Each row is shifted at random along 8 fixed directions that mean nothing.
Known rows, with every way that one mark hangs from another
[q_847 q_263 q_581 q_851]:   27 -184   78 -271  -21 -101 -347  388 -137  115  219 -227   28  159  -39 -153   16  164 -187   20  -41 -186 -252   49  140 -442  -88 -215   -3  341  148  450   21 -329  298 -123   73  188  103 -435 -273 -274 -128  -49 -221 -151 -143  188  -28 -249 -197  114 -291 -241
[q_255 [q_786 [q_22 [q_622 q_241] q_851 q_937] [q_156 q_517]]]:  -50 -253    0 -107   57   58  112  177 -180  -39 -231 -147  170   -6  -27  -54 -101 -100  -78 -117   37  -70 -155   21  238 -137  128 -204  118  148   50  418 -266    1 -121 -168  110  -74 -175  180  107  226  -79 -147    0   -4  -11 -228  -16 -177   -7  329 -286  -67
[q_156 [q_517 [q_22 q_255 q_786 q_851 [q_937 q_847]]]]:  -16   23   48  499  246 -222 -117 -134   52  178 -287 -167  137   66  -85 -205 -220  101  337   20  -48  239    2   31   42 -307 -457  191    4   -5 -179  135   76 -121  153  243   12   26 -239 -308   98   23 -149   85  160 -362   54  439  -93  147   28 -124  -38 -232
[q_937 q_255 [q_622 q_241 [q_517 [q_22 q_786]]]]:   51  114   84 -399 -222  166   64  241   62   54  -85  -20  -22 -148   18  -10  189 -192   10 -291   10  -54  -77  146   81   95  133  -90   16  -20  143  -65   48 -122    8 -261    3 -196  171  186  144 -415 -199  -33 -183   39  111 -290  176 -188  159  195  -77   42
[q_622 [q_263 q_255 q_581] q_786]:   54   39   40  363  496  127  519 -169   49  161 -145 -118 -241  -79 -219  235 -231 -111 -199  -41  310  268  435 -340  118  -15  301  471  259  -57 -123  -95 -366   71 -475  206   89  134  -77   90   46  626   94 -163  395  -64 -478   -8  198  625 -203 -199   39   48
[q_255 [q_786 q_156 q_517]]:  141  -41  326  286  361   27 -303   56  111  398  111  139 -296   -8   86  -61  -48    1 -117  -31  172 -137  285  133  -68  135  281 -243 -319 -155 -226 -205  -19   32   17  -92  -74   29 -249   62  537   59 -471  156  -18 -121   35  176   69   71  250  -70   89  123
[q_581 [q_156 [q_517 q_22 q_786]] [q_937 q_255]]: -151 -269   90 -140 -180   19  -70  498   50  -83  -71 -164  -40    5 -518 -101  -16  250   -6  170   46 -296  -92 -421   91 -105 -227  491  501  197  348   43   43  299 -546 -118 -154   63   62  325  -96  725  324  166  170 -124 -425 -110 -176  415 -545 -262  117 -103
[q_847 [q_241 q_255] q_581]:   75  -19  262  225  367  -88   79   -1   88   89  191   15 -165   57   78  -84  -11 -138  -62   53   39   81  174 -121   53  -22   75  337  -72  116  -81   61  -43 -118  -51   72   18   81  108 -155 -204  -24  -96 -104  -24    7  -57  116   78  290  -23 -214   20   97
[q_847 [q_241 q_786] q_255 q_581 q_851]:  250  101 -118  182  143   94   38   96 -139   74 -281 -113  121  112  -91   87  150  173   25    6   76   28   70   91  -81 -233  -61  -25    1 -100    9 -114  -46 -469  189  -51 -160    5  104 -108 -142 -203 -170  139   69 -154  -53   10  108  148 -118  -22 -232 -186
[q_156 [q_517 [q_22 q_622 [q_851 q_241] q_937]]]: -159  -38  358  303  306 -336  117  -72  259 -247  241   34 -139  -67   50 -546  -89 -453  302 -104 -420  103  -29  -64  253  120 -227  454 -198  389 -288  466  -58  -57  128 -153  382 -119   64    4 -282 -411 -110 -300 -541  161  550   30 -190 -114  421  -71 -156  438
[q_241 q_255 [q_786 q_156]]: -170  227  394 -235  -98   14   -9   60  265  -44  536  179  137  227 -153  129   83  297  -34   72  -31 -299  -32 -422  -67 -129  -98  181 -126   17  -62  -53  346 -162  -75  137 -240  -45  235   36 -433  354  300   88   -8  137 -242  -36  -68  193 -239 -218   25   59
[q_255 [q_786 q_156 [q_517 [q_22 q_937]]]]:   12  -44   62 -350 -516   52  -64  -23  179 -331  -74 -531  401  160   66 -147  -39   67  360   63 -457 -137 -277  156  -98 -331 -622  394  606  527  245  -29   58  -44   55   28  401  -21  246 -389 -254 -331  268 -239 -166   78  308  -33   36 -155   19  100   84 -102
[q_156 [q_517 [q_22 q_622]]]:  102  -24   80   92  118   60    3  -44   98  210  -33 -109   49  -21   12   23   10  -28   41 -114   90  -56   50   41  121 -132   93  -58  -49  -70 -106   45   27 -217  101   20   -5  -10  -22 -127  188   17 -208  -62  -16  -90   62  100   55  -44   44   24   35  -51
[q_622 q_241 [q_517 q_22 q_786]]:  -27  184  355    6  150  134   61   53  275  453  238  132 -259  -11 -117  252   99  171 -239 -124  221 -176  250 -362  281  -21  197  -35 -158 -100  -17 -165   53 -219 -121   62 -208   93   -6  204   81  490 -134   31  142  -58 -520   21  110  256  -27 -140   55   74
[q_851 [q_241 [q_255 [q_786 [q_22 [q_622 q_517]]]]]]:  119  127  285   49   -7    9  -27 -289  225 -151   50 -204   29  -27  172 -177   30 -262  267  -73 -355  110   60  231  -33   71 -267  251   38  300  -97  -45  -32 -159  169   32  325  -98  110 -333  -16 -640 -124 -157 -289  138  461   74  120 -128  454   64  145  180
[q_241 [q_255 [q_786 q_22 q_156]]]:  123   66  271   65  -89  100 -139 -115  267    6   96  -66  135   58  223  -47   30   18  195   53 -103  -73  129  191 -328   60 -116  149   54  -17  -44 -408  166    5  -54  120   34  -96  109 -163  167 -180 -118   72  -40   75  268   94  182   65  132  -92  312  102
[q_937 [q_156 [q_517 q_786]] q_255 q_847]:  129  -77   91  -85  178  120  134   88    6  355  143  105 -197   -4   65  218 -133 -146 -236 -124  288  108  139 -211   88  -53  454   60  -77 -188  -35   48    0  -30 -150    1 -180   72   42   53  131  158 -159   12  296 -108 -155  -84  208  324 -123  -94   30  -67
[q_517 [q_22 [q_622 [q_263 [q_241 [q_786 q_156]]]]]]:   60  219    9 -413 -230  153   83 -142  128  -49   24 -322  266  107 -126  179   31  142   79 -153 -115 -163 -104  -22   -2 -349 -156  -57  183  183  -14  106   47 -373  235   32  185   18  137 -359 -308 -257  150 -145 -136  -37   35  -16   35 -243  -57  184  -49 -161
[q_22 q_255 [q_786 q_156] q_851 q_937]: -153 -284  114  356  110  -30 -123  284  -31   76 -328  279   80 -197  114 -306    5 -105  227 -167  235   57 -100  361 -221  203   53 -204  -11 -334   82 -233   30  280 -319   49 -302 -349 -205  330  585  319 -427  209  151  -49  211  -10   90   27  -28  -60   72   64
[q_241 q_255 [q_786 [q_22 [q_937 q_263 q_847]] q_156 q_517]]:   36 -223  239 -441  160   57   14   78  -77  209   96  -94  -77  -29  214   91  -57 -333 -400 -234  158 -133   14   58   18   83  459 -346 -191   39  -58  349 -286   34   69 -183   49   14  -42 -133   60 -127 -262 -106  -52 -104  118  -56   63 -239   95  202  -77   14
[q_786 [q_22 q_255 [q_622 q_241] q_851]]: -117 -140   91  -55  -87  -65 -224  276  -37  -27 -247 -146  103 -140   12 -356   92 -155  187 -192  -77 -123 -187  366   -9   46 -140 -223   52  155   73  161  -30   60   86 -223  163 -183  -56    2  281 -312 -322    4 -335  -48  253   50  -58 -385  160  177  -77    8
[q_22 q_255 q_622 q_786 q_851 [q_937 q_263]]: -120 -484   46   67  202  -80  406   55 -209  -46 -220   66  210 -228  303 -147 -270 -579  -34 -225  204  456 -197  137  117  -59  157  188  314  -38  149  377 -258  332 -563  405  -37 -168 -101  -87  153  381 -132 -370  408   48   87 -123  254  150 -263   86  129  -44
[q_622 [q_263 q_255 [q_581 q_156 q_937]]]:  121   77   30  392  182   87  -74  -17  147  116 -218  -72  -79 -106 -176  -47  -80  214  135  101  304   24  250   58 -401  -18  -69  243  217 -261  -24 -402  145   99 -286  213 -149  -40 -192  -58  358  208  -32  311  234 -225 -116  247  107  380 -214 -309  244  -38
[q_847 [q_241 [q_255 q_786]] [q_517 q_22] [q_581 q_156]]:  283  -19  -53  -62  -15  177 -141  189  -94    8 -235 -112  -23    9  -58  -20  194   73   88  -38    2 -124  -96  227  -88  -90  -21 -119   48    1  128  -62    0 -344  171 -182 -138  -69   89 -113  -54 -457 -218  152 -129 -100  173  -82   79 -106   32  104  -84 -171
[q_851 [q_241 [q_255 [q_786 [q_22 q_622] [q_156 q_517]]]]]:  -50 -117  377  161   77  -81 -372   24  208  -53  250   24    8  107  -38 -178   -9  178  134  170 -130 -103   29  -61  -19   15 -194   63  -57  171  -42  -28  133   50  -78   29  -38  -16  -72  -23   64  230  -61  207   14   51   11  180  -91  101   38  -98  134   40
[q_241 [q_255 [q_786 q_156 [q_517 q_22]]]]:  106 -121  137 -196  113  126   17  -17  -16  194  -60 -279 -141   59 -153  149  -76  -71 -151 -110  -23 -195   85  -49  195  -55  135  -84   85  232  -38  168 -338  -42   63 -187  181  137  -44 -157   42   62  -78 -161  -59 -134  -50    3    3  -40   74   99  -17  -80
[q_937 [q_263 q_241] [q_622 q_786] q_847]:   92   70  -36 -114  -23   63  180  248  -53    8  -70  -70  -79  -31 -154   43  -49 -148  -83  -80  118  130  127 -145  -67  -13  217  334  229   25   10   -8  -74   51 -276 -172   83   40  103  241   51 -119  -23   27  123  -36 -180 -255  168  377 -166  -50 -123   32
[q_851 [q_241 q_255 [q_786 q_156]]]:  -16   62  328  -15  -17   93  -86  -87  223   53  221  135  -51   22   21   54  126   49  107  -75    7  -89   65    3 -151  143   42  -15  -88  -33  -22 -252   86 -113   -3   13 -150 -117  144  -35   40   15 -102  134  -12  103  123   13  117  121   82 -168  167  145
[q_517 [q_786 [q_22 q_255 q_622] q_156]]:    0  253  133  -73  -84  -37   76 -183  258 -199   72 -298  272  170 -117  -26  -99  106  229    8 -405 -122  -21 -118   31 -329 -503  321   73  278 -229  156  129 -164  200   64  321    5   93 -285 -335 -194  250 -212 -195  -34  209   80 -129  -97   75  -38  -30  -44
[q_847 [q_241 q_786] q_263]:  -77 -299  247  -38   44  -54 -136  440  -13  -75  139   87  -54  -49   33 -278  151 -134 -112   10   94  -89  -74  -14  -21   91  158  191  148  133  254    5  -10   56 -302  -78 -123  -50  208  152  -76  122 -195   65  -61  144 -111  -93   49  138 -198  -72   51  113
[q_156 [q_517 [q_22 q_622 q_851 [q_937 q_263]] q_786]]:  -93  -30  112  -40  -53  -61  -34  270  101   21   -7  115  131  -52 -101 -193   69  -11  120 -175  -59 -154 -147  -49  141  -83  -86  -62 -125  -51  -41  194  157 -172   17 -110 -118 -175  -10  249  -25    8 -149   51 -173  -33  126 -101 -110 -153   -6   79 -164   24
[q_156 [q_517 [q_22 [q_622 q_241] q_851 q_937] q_786]]:  -86   37  204  -51 -164   -7   36  -35  268   15   60   44  287  -45  197 -135   95    4  230 -157  -55  -49 -165   44   76 -157 -239    7   44  -35   99  -44  280 -280   23  200  -81 -215   80  -54  -77    2  -94  -30  -51   78  153    5   71 -172   55   71   77   25
[q_937 q_156 [q_263 q_581] q_622 q_847]:   32   -5   29 -297 -311  -63  -46  329   75 -256  212 -148   29   40    3 -231  -82 -171  154   80 -152  100  -99  -51 -274  -82 -133  647  362  289  101   38  206  171 -238  -97  206   33  289  -21 -203 -512  156   -3  -66  107  107 -153  108  302 -209 -155   11   36
[q_847 q_255 q_263 [q_581 q_937] q_851]:  148 -160  137  199  280  -90 -341  319  -84  280   80   42  -22   67   53 -103   23  234 -222  132  239  -79   36   54  -76 -260   24 -193 -178 -136   78   76  114 -231   63  117 -313  116 -122 -221   30   76 -284  243  136 -268 -242  306   60  103 -302 -114 -108 -170
[q_241 q_255 [q_786 [q_22 q_851]]]:   11  130  184   99   28   23  198 -110  140  -99  -98  -77  111  -26    9 -107   89 -217  197 -122 -138  -33  115   94 -184  169  -90  253    1   14 -150 -149  -64  -89  -17  -47  114 -163  181   -3  -30 -260  -84  -67 -249   86  327  -53   53   31  180  -73   86  223
[q_241 [q_255 [q_786 [q_517 [q_22 [q_622 q_263] q_851 q_937]]]]]: -138    3   21  -36  -28  -12   68  221 -116  -39 -306 -196  181   90 -487   52  -41  200   58  -29  -88 -155  -95 -244  256 -215 -302   73  204  221   39  301 -186  -34 -141  -56  -14   47 -173  205 -151  416  190  -25   46 -142 -371  -74 -200  115 -233  104 -279 -171
[q_255 [q_786 q_156 [q_517 q_22]]]:  -42  167  215 -105 -292  116 -273  352  253  -37  166  120   87  125 -200  -39  208  378  149   22 -112 -480  -34  -40 -154   41 -132  -73  -85  -46  -10 -336  306  -70  -29 -263 -170 -155   88  452  121  111  -32  271 -195   86    4 -189  -89  -24   -8  -69  -85  118
[q_263 [q_581 [q_156 q_517] [q_255 q_786] [q_937 [q_847 q_241]]]]:  242 -170  -35  138  272  104  163  127 -104   -8 -115   92 -101 -145   41  -90  -97 -174 -101    4  349    5   64   54 -193   58  379  145   52 -281   11   27   30   52 -287  -45 -197 -173 -138  142  212  -58 -117  188  118  -85  177 -201  134  161 -104  -65   36   43
[q_937 q_156 [q_847 q_241 [q_255 q_786] q_581]]:   80   48  272  378  338 -204 -494  473   42  168  314  306 -324  151 -119 -317    7  195   -1  232   31  -57  161 -143 -136    1  -16  233 -356   -2  -98  -76  276  -53    6 -117 -268  110  -63  220 -100 -186 -295  430  -35 -106 -199  187  -94  390  -71 -290 -176   26
[q_22 q_255 [q_622 q_241] [q_786 [q_156 q_517]] q_851 q_937]:  -87   26  171  276  126 -196 -161 -130  117 -100 -143    7  286  -23  233 -371 -104  -35  387  -46 -123  201 -189  271  -43 -197 -410  -63 -108  -15 -135  146  272 -116  182  230   30 -248 -196 -262   77 -243 -175   27  -85  -78  397  263  -72 -258  239  117  -39  -70
[q_581 [q_156 [q_517 q_786]] [q_937 q_255 q_622]]:  173 -123   44   47  378   89  170  186 -108  288 -120   48 -290 -110 -279  121 -141 -114 -297  -58  332  -36  227 -277  158   10  401   98  -60 -215  -95  193 -152  108 -290 -158 -176   64 -197  235  259  343  -82   70  219 -263 -208 -127   27  354 -176 -114  -12  -32
[q_786 q_22 q_156 q_517]:   -4   50  256 -148 -165   15 -240   48  234  -12  168 -261  148  165   66  -36   19  218   32   90 -155 -267   -2   43 -129 -166 -229    0   64  187  -49  -76  137  -16  101  -73  177   41   66 -183   87   -4   15  -15 -132  -31   61  126  -34  -99   23  -52   39   11
[q_786 [q_22 q_255 q_851 [q_937 q_847]] q_156 q_517]: -150 -140  217 -180  -97 -155   46  -56   96 -146  105 -290  334  144  275 -110 -222  -80   39   42 -174   39 -205   -8  -44 -298 -346  179  223  294   17  334   25  145  -42  204  255    7   19 -378 -182   88  162 -253   79  -40  112  127   -7  -71 -112   -3  -10  -59
[q_263 [q_241 [q_255 [q_786 q_22 q_517]]] [q_581 q_156]]:  130  173  181 -304   -2   43  200 -326  208 -290  315 -264  101  119   85  -58 -103 -148   43  -27 -226 -107  -23    1 -156 -169 -130  306  131  273 -156  164   35 -213  128   48  385  -67  186 -479 -434 -457  233 -225 -277  106  360  -47   31 -204  154   53   48   57
[q_241 q_255 [q_786 q_22 q_517]]:  -42  311  493   72  350 -150 -100 -239  263  224  463  -99  -68  306 -232  143  -90  298 -188  164  -99 -202  279 -499  131 -242 -229  204 -318  167 -377  182   92 -240  186  178   32  263  -45 -333 -355  332  180    4   -8 -172 -386  394 -217  239  -23 -251   -3  -33
[q_847 [q_263 [q_241 q_255]] q_517]:  353  205   25  164  291   83   82 -444   19  240  -81 -272   62  146  121  283  -87   67  -48   -4  109  264  171   21  -13 -421  -10    7   37  -68 -182   51  -21 -533  318  319   40  178   -2 -735  -93 -234  -93  -88  244 -277  -64  333  220  172   -2  -21   29 -299
[q_622 [q_786 [q_22 q_255] q_517]]: -116  198  343  -37 -113  -75 -130  110  331 -223  191  -59  135   43   83 -277  116   36  187   22 -291 -195  -17   62 -141   50 -326  206  -82  141 -101 -139  276   -3   64  -98  155 -194  182   57  -66 -240   -1   15 -373  132  265   15 -104 -181  224  -50   -3  226
[q_22 q_255 [q_622 q_241 q_786] q_851 [q_937 [q_156 q_517]]]:  -47   49  134  150  306  -60  359 -245   10   58   -7   28  156    4  232   82 -259 -149   -9  -40  109  438  -27 -210  209 -297  -21  160  -16  -50 -135  368   50 -124 -127  438  -46  -28 -122 -219 -169  240   87 -227  329  -23 -125   72  113  198  -61   74  -91 -105

Rows
 -58 -281   11 -271 -179  214  135  385 -169 -185 -216  -43 -109 -110 -297  -17  169 -216   -6 -244  -22 -224 -150   79  161  293  277  -34  291  234  262   68 -410  124 -255 -541   46 -193  164  508  173   91  -87  -53 -166  191   95 -549   54  -16   36  135 -209  152 -> [q_851 [q_241 [q_255 [q_786 q_517]]]]
 121  142   35  282  460 -163 -183  373  -75   45  -90   15 -442   11 -437 -255  -28    2 -103   62   62   66  281 -227   11   38   89  290 -148   46 -221  137  -68  -82   15 -391   53  113 -124  302  -64 -258 -197  346  -86 -259 -259   42 -186  368   14 -151 -393  -25 -> [q_937 [q_263 q_255 q_581] [q_622 q_786] [q_847 q_241 q_517]]
 140  352 -161 -112 -407  267  216  204   84  -93 -128  101  222   49  -30  222  127   84  263  -98   32   19   -2   27 -399   13   70  251  101 -322  -24 -417  326 -102 -114 -144 -220 -226  302  406  140 -333   70  165   88   83  183 -423  254  331 -136 -153 -116   53 -> [q_937 q_156 q_255 q_847]
 -82  170  447 -297   28 -111 -109  221  212   97  647  147  -33  160    9   42  -43  149 -294  102   -7 -105   43 -431  121 -203   11  158 -211   94 -108  196  326  -49 -119   92  -84  113   92   10 -241  204  140   -3   40   49 -387    9  -18  193 -185 -104  -68   55 -> [q_937 q_263 [q_622 [q_786 q_517]]]
 -28 -154  130 -460 -100  153  183 -159   45  -28  227 -160  195   74   -1  176  -70   46 -160  -55  244 -150 -119 -134 -147 -247   95   96  423   60  272   39  -34 -105 -234  303  -59  -30  128 -423 -312  403  287  -55  288   19 -196  -30  171   80 -424  -50  209 -191 -> [q_263 [q_241 q_255 [q_786 q_156]] [q_581 q_937]]
  39  157  134 -189  -62  217  160   -9   40   19 -180   16   51 -166   49   54  266 -228   38 -294  112  -69    3  180  -22  194  191 -135  -27 -108   59 -178  -11 -252   28  -88  -97 -265  131  112  104 -317 -206    2 -181  133  146 -210  154 -158  243  182    7  116 -> [q_22 [q_622 [q_241 q_255 q_786] q_517]]
 148  197   61 -134 -100  -43  143 -167  143  -91  284 -135  127  120   72    9 -105  -21  103   -8 -137  108  -20  -70 -143 -292 -197  347  108  141  -71  142  146 -306  143   91  180   30  156 -370 -281 -486  163  -70   -5  -10  188  -31  192  151  -64 -155 -101   42 -> [q_263 [q_581 [q_937 q_622 [q_847 [q_851 q_241]]]]]
  62 -135  -28  -62 -140  156 -131  199  -35  -35 -165 -221  159  -38 -138  -29  -48  168   45   47  118 -112  -50  127 -175 -174  -87   54  366   51  168  -96    1  103 -314  102   -9   -3 -115  -48  230  167    4   97  150  -38 -155   -4  105   59 -261   58  140 -167 -> [q_255 [q_786 [q_22 [q_622 [q_263 [q_581 q_156]]]]]]
 -33  139  431 -117  283  -88 -324  -22  255  381  376  -28 -236   45 -182   27  -27  250 -182    0   66 -206   85 -347  331 -249  -67 -190 -348  132 -147  319  228 -298  260  108  -95  204 -165 -355 -233   81  -69  105 -140 -250 -351  442 -196 -135   42   10   73 -140 -> [q_581 [q_156 [q_517 [q_22 [q_622 [q_241 q_255] q_263]] q_786]]]
 -79  174  246   31   53   10  -72   66  168  194  122    2  160   65   16  105    2  263  -68   10  113  -68   71 -160   64 -231  -68  -74 -100  -43  -55   48  187 -128  -57  201 -117   46 -128   16   64  303  -16   24  129  -69 -356  126   51   88 -133   -7  -65  -37 -> [q_786 [q_22 [q_622 q_241 q_263] q_937]]
   3 -273  208   87  309 -187 -172  453 -135  168   19   84 -276  -59 -111 -269    1 -203 -215   35  223  -31  112 -114  -33  147  229  164  -22   38  101  169 -103  177 -234 -209 -124   80  -67  173   70   40 -261  223   10 -174 -211   37  -20  329 -216 -198  -64   91 -> [q_581 [q_937 q_622 [q_847 [q_241 q_255] q_851]]]
   1 -208   68  155  307  137   77  317 -212   96 -533 -181 -378 -217 -339  -27   -8 -261 -153  -98  175   33  237  -33  261  305  318   67  234  224   94   55 -552  304 -419 -345  114   72 -249  483  366  233 -214  -30   -6  -55 -337 -179    3  266  100  165 -102  103 -> [q_22 [q_622 [q_241 [q_255 [q_786 q_156]]] q_263 q_517]]
-135    7  218  -35 -169  -12   36  159  179 -129   19   21  218  -65  211 -278   89 -124  185 -132 -123  -82 -109  195 -172   62 -130   86   40    3   63 -121  116  -13  -83  -26   60 -267  152  118   76 -182 -142  -51 -247  159  309 -124  100 -177  126   37  -17  233 -> [q_622 [q_786 [q_22 q_851 q_937]]]
 -60 -178   36  117  109  -60 -176  219  -74    9 -497 -197   11 -203  -64 -318   32 -153  207 -172  -29  115 -151  296  167  -43 -227  -71  180  169  170  163 -144   19    3  -46   68  -96 -183  -50  187 -186 -315  -16  -95 -173   75  129  -50 -209  131  216  -70 -134 -> [q_847 [q_517 [q_22 q_255 [q_622 q_241 q_263] q_786 q_937]]]
 348    8 -100  158  265  160   92 -121 -159  303 -248 -213   67  101   72  330    3  124 -159  -12  251  180  139   71   43 -348  161 -135   30 -123  -21   49 -163 -446  167  167 -134  169  -26 -427   29  -41 -189  -32  321 -260 -206  167  259  216 -181    6  -92 -336 -> [q_847 [q_241 q_255] q_263 q_581]
  35 -117  113  257  -32   46 -162  186  150  -20 -198  115  -44 -186  -17 -330  133  -18  269  -75  167 -167   66  361 -390  297  -30   16  188 -236  116 -549  116  155 -324  -71 -126 -315  -89  288  491   74 -330  365  -36    2  210  -29   80   48   18 -139  258  136 -> [q_263 q_241 [q_581 [q_255 [q_786 [q_517 [q_22 q_851]]]]]]
-161 -345  160  143  -41  -35 -206  326   17   16 -138  -70  139  -81  -40 -204   14   29   82   55  146  -69  -59   94  -97   23 -119  139  329   28  233 -136   22  370 -466  135 -114  -65  -54  116  361  582 -130  105  245  -18 -215  113   26  216 -330 -155  252  -67 -> [q_786 [q_22 q_255 q_622]]
-121 -361  332 -103  284 -126  168 -199   28  -31   51 -265  -82  -73  343 -163 -268 -459 -145 -161 -158  204  -67  104  264  -26    9  -39   85  420  -24  543 -469  186  -19   26  447   22  -92 -410   -9   31 -131 -465  -53    5  264   92   63 -237  249  161  -20  124 -> [q_622 [q_786 [q_22 q_255 [q_851 q_241] q_937] q_156 q_517]]
 179 -197    7  -76 -160   84 -167  239  -52   42 -114  -40   58 -121  178  -80   86   18   53  -27  127   32 -124  356 -271  -36   -4 -156  151  -77  247  -92  103  -32  -71  -36 -166 -122   34 -153  294 -305 -213  181   50 -103  241  -21  262  -12 -156  -55   77  -38 -> [q_847 [q_581 q_255 [q_937 q_263]] [q_851 q_241]]
